Below is a small trained network, with its code and all its weights. Each question gives an input and a target symbol and asks what happens when units are switched off, that is, made to give their printed mean instead of their output.

import numpy as np


def w(rows, s, z=0):
    codes = np.array(rows[::2]) - 128.0
    scale = np.full(codes.shape[1], s)
    scale[-1] = z or s
    return codes * scale


def f(y):
    return y / 2 * (1 + np.tanh(0.7978845608 * (y + 0.044715 * y**3)))


def softmax(a):
    e = np.exp(a - a.max(-1, keepdims=True))
    return e / e.sum(-1, keepdims=True)


def log_softmax(a):
    a = a - a.max(-1, keepdims=True)
    return a - np.log(np.exp(a).sum(-1, keepdims=True))


def net(x, mask):
    ids = ['αγδζηθλμξπστφψ'.index(c) for c in x.split()]
    T = len(ids)
    res = E[ids] + P[:T]
    r = res
    for j in range(3):
        rows = slice(4 * j, 4 * j + 4)
        q, k, v = (r @ M[0][rows].T for M in (Q, K, V))
        z = softmax(np.where(np.tri(T) > 0, q @ k.T / 4**0.5, -1e9)) @ v
        o = O[0][rows]
        res = res + np.where(mask[j], z, o[:, -1]) @ o[:, :-1]
    y = f(res @ A[0][:, :-1].T + A[0][:, -1])
    res = res + np.where(mask[3:19], y, B[0][:, -1]) @ B[0][:, :-1]
    return log_softmax(res[-1] @ U[:, :-1].T + U[:, -1])


Q, K, V, O, A, B = {}, {}, {}, {}, {}, {}
E = w([
[62,197,36],'α',
[61,229,142],'γ',
[104,177,44],'δ',
[200,162,120],'ζ',
[115,254,44],'η',
[5,140,146],'θ',
[118,49,52],'λ',
[170,108,99],'μ',
[184,216,80],'ξ',
[34,253,69],'π',
[133,213,182],'σ',
[225,89,19],'τ',
[188,159,120],'φ',
[118,126,154],'ψ',
],0.0088)
P = w([
[212,122,223],'0',
[18,92,46],'1',
[29,129,45],'2',
[11,183,73],'3',
[58,210,46],'4',
[177,250,1],'5',
],0.0081)
Q[0] = w([
[128,229,40],'H1',
[212,66,255],'H1',
[46,213,67],'H1',
[179,21,186],'H1',
[201,98,154],'H2',
[202,137,232],'H2',
[90,248,51],'H2',
[252,179,92],'H2',
[188,146,145],'H3',
[141,185,74],'H3',
[178,51,113],'H3',
[85,94,180],'H3',
],0.0093)
K[0] = w([
[238,107,162],'H1',
[51,145,37],'H1',
[151,108,212],'H1',
[77,148,40],'H1',
[83,94,155],'H2',
[15,83,82],'H2',
[186,128,176],'H2',
[146,83,245],'H2',
[121,99,175],'H3',
[145,154,158],'H3',
[172,79,121],'H3',
[63,84,141],'H3',
],0.012)
V[0] = w([
[163,228,92],'H1',
[101,53,3],'H1',
[183,55,76],'H1',
[246,21,205],'H1',
[64,71,140],'H2',
[51,82,86],'H2',
[192,164,84],'H2',
[123,186,105],'H2',
[175,102,232],'H3',
[117,58,73],'H3',
[70,139,219],'H3',
[156,72,166],'H3',
],0.013)
O[0] = w([
[136,45,187,136],'H1',
[160,207,185,29],'H1',
[28,182,206,132],'H1',
[7,147,111,254],'H1',
[116,195,21,92],'H2',
[217,186,65,65],'H2',
[145,114,180,150],'H2',
[167,98,141,123],'H2',
[48,134,92,51],'H3',
[141,212,188,134],'H3',
[176,108,1,104],'H3',
[87,201,104,79],'H3',
],0.0084,0.0099)
A[0] = w([
[211,149,182,253],'N1',
[145,78,61,76],'N2',
[195,80,145,132],'N3',
[121,78,205,150],'N4',
[117,209,105,81],'N5',
[68,254,160,87],'N6',
[83,66,39,100],'N7',
[127,210,174,194],'N8',
[91,153,178,206],'N9',
[52,140,167,167],'N10',
[62,187,60,121],'N11',
[60,178,143,231],'N12',
[191,144,82,163],'N13',
[90,113,169,80],'N14',
[80,207,82,172],'N15',
[105,141,86,148],'N16',
],0.0087,0.0055)
B[0] = w([
[81,196,67,144],'N1',
[145,24,139,172],'N2',
[203,157,116,159],'N3',
[158,201,170,192],'N4',
[125,49,183,148],'N5',
[255,95,179,224],'N6',
[58,120,143,220],'N7',
[196,62,69,175],'N8',
[155,178,28,206],'N9',
[147,212,151,248],'N10',
[199,131,138,207],'N11',
[155,216,77,247],'N12',
[76,25,69,146],'N13',
[114,134,218,173],'N14',
[189,106,95,202],'N15',
[151,124,106,159],'N16',
],0.0055,0.013)
U = w([
[127,119,1,67],'α',
[153,111,118,233],'γ',
[137,153,167,148],'δ',
[139,72,101,104],'ζ',
[173,86,188,105],'η',
[98,157,89,208],'θ',
[133,120,119,2],'λ',
[116,96,197,69],'μ',
[172,163,51,167],'ξ',
[75,135,132,73],'π',
[80,145,36,207],'σ',
[84,76,129,106],'τ',
[176,87,112,87],'φ',
[80,134,122,121],'ψ',
],0.01,0.0044)

Each question gives the input, a string of symbols that net reads in full, and the target symbol t.
The units are the heads (4 rows each of Q, K, V and O) and the neurons (one row each of A and B). Each row of codes is followed by its name. A weight is (code - 128) times the scale printed after its matrix; where a second scale follows, it is the last column's (O, A, B and U).
mask holds one flag per unit, heads first, then neurons. A switched-off unit (its flag False) gives its mean, the last column of its rows in O or B, instead of its output. The means were averaged over made-up inputs and are rounded, as every weight is.
A unit's drop is (log p(t) with every unit on - log p(t) with that unit switched off) / (log p(t) with every unit on - log p(t) with every unit switched off).
The circuit of an input: a set's keep is (log p(t) with only the set's units on - log p(t) with every unit switched off) / (log p(t) with every unit on - log p(t) with every unit switched off). Starting from the 12 units with the biggest drops (on a tie, the unit counted first), units are removed one at a time, each time the one whose removal leaves the highest keep (on an exact tie, the one counted first), for as long as the keep stays at least 0.8.
units of the circuit, in order: the units of the circuit, biggest drop first
unit that matters most: the unit with the biggest drop
k most important neurons: the k neurons with the biggest drops, biggest first
heads that matter: for each layer, one digit per head in row order, 1 if its drop is at least 0.15 and else 0, layers parted by /
drop of u: that unit's drop, to one decimal
input τ σ δ, target δ: heads that matter => 110
input θ λ τ, target α: heads that matter => 110
input τ α α γ φ, target δ: heads that matter => 110
input θ π δ ψ δ π, target α: units of the circuit, in order => H2, H1, N13
input σ ξ α γ λ, target τ: heads that matter => 100
input λ φ π λ, target ξ: heads that matter => 110
input η λ σ ψ, target η: units of the circuit, in order => H1
input θ θ η λ λ, target α: units of the circuit, in order => H2, H1
input η λ φ θ θ α, target η: units of the circuit, in order => H1, H2
input ψ η σ, target σ: units of the circuit, in order => H1, N6
input τ τ σ μ γ, target δ: units of the circuit, in order => H1, N6, N10
input γ η λ τ, target ζ: heads that matter => 100
input λ π τ, target ξ: heads that matter => 111
input η λ γ, target η: heads that matter => 110
input π ψ α ξ λ, target φ: units of the circuit, in order => H1
input σ τ φ, target τ: heads that matter => 100
input τ φ λ τ τ, target δ: heads that matter => 111
input τ τ λ μ, target δ: heads that matter => 101
input θ η γ λ ξ ξ, target α: 2 most important neurons => N13, N6
input ξ λ λ, target μ: unit that matters most => H2
input λ γ μ, target ξ: drop of H1 => 1.0
input γ ζ σ ψ π, target ζ: drop of H3 => 0.3
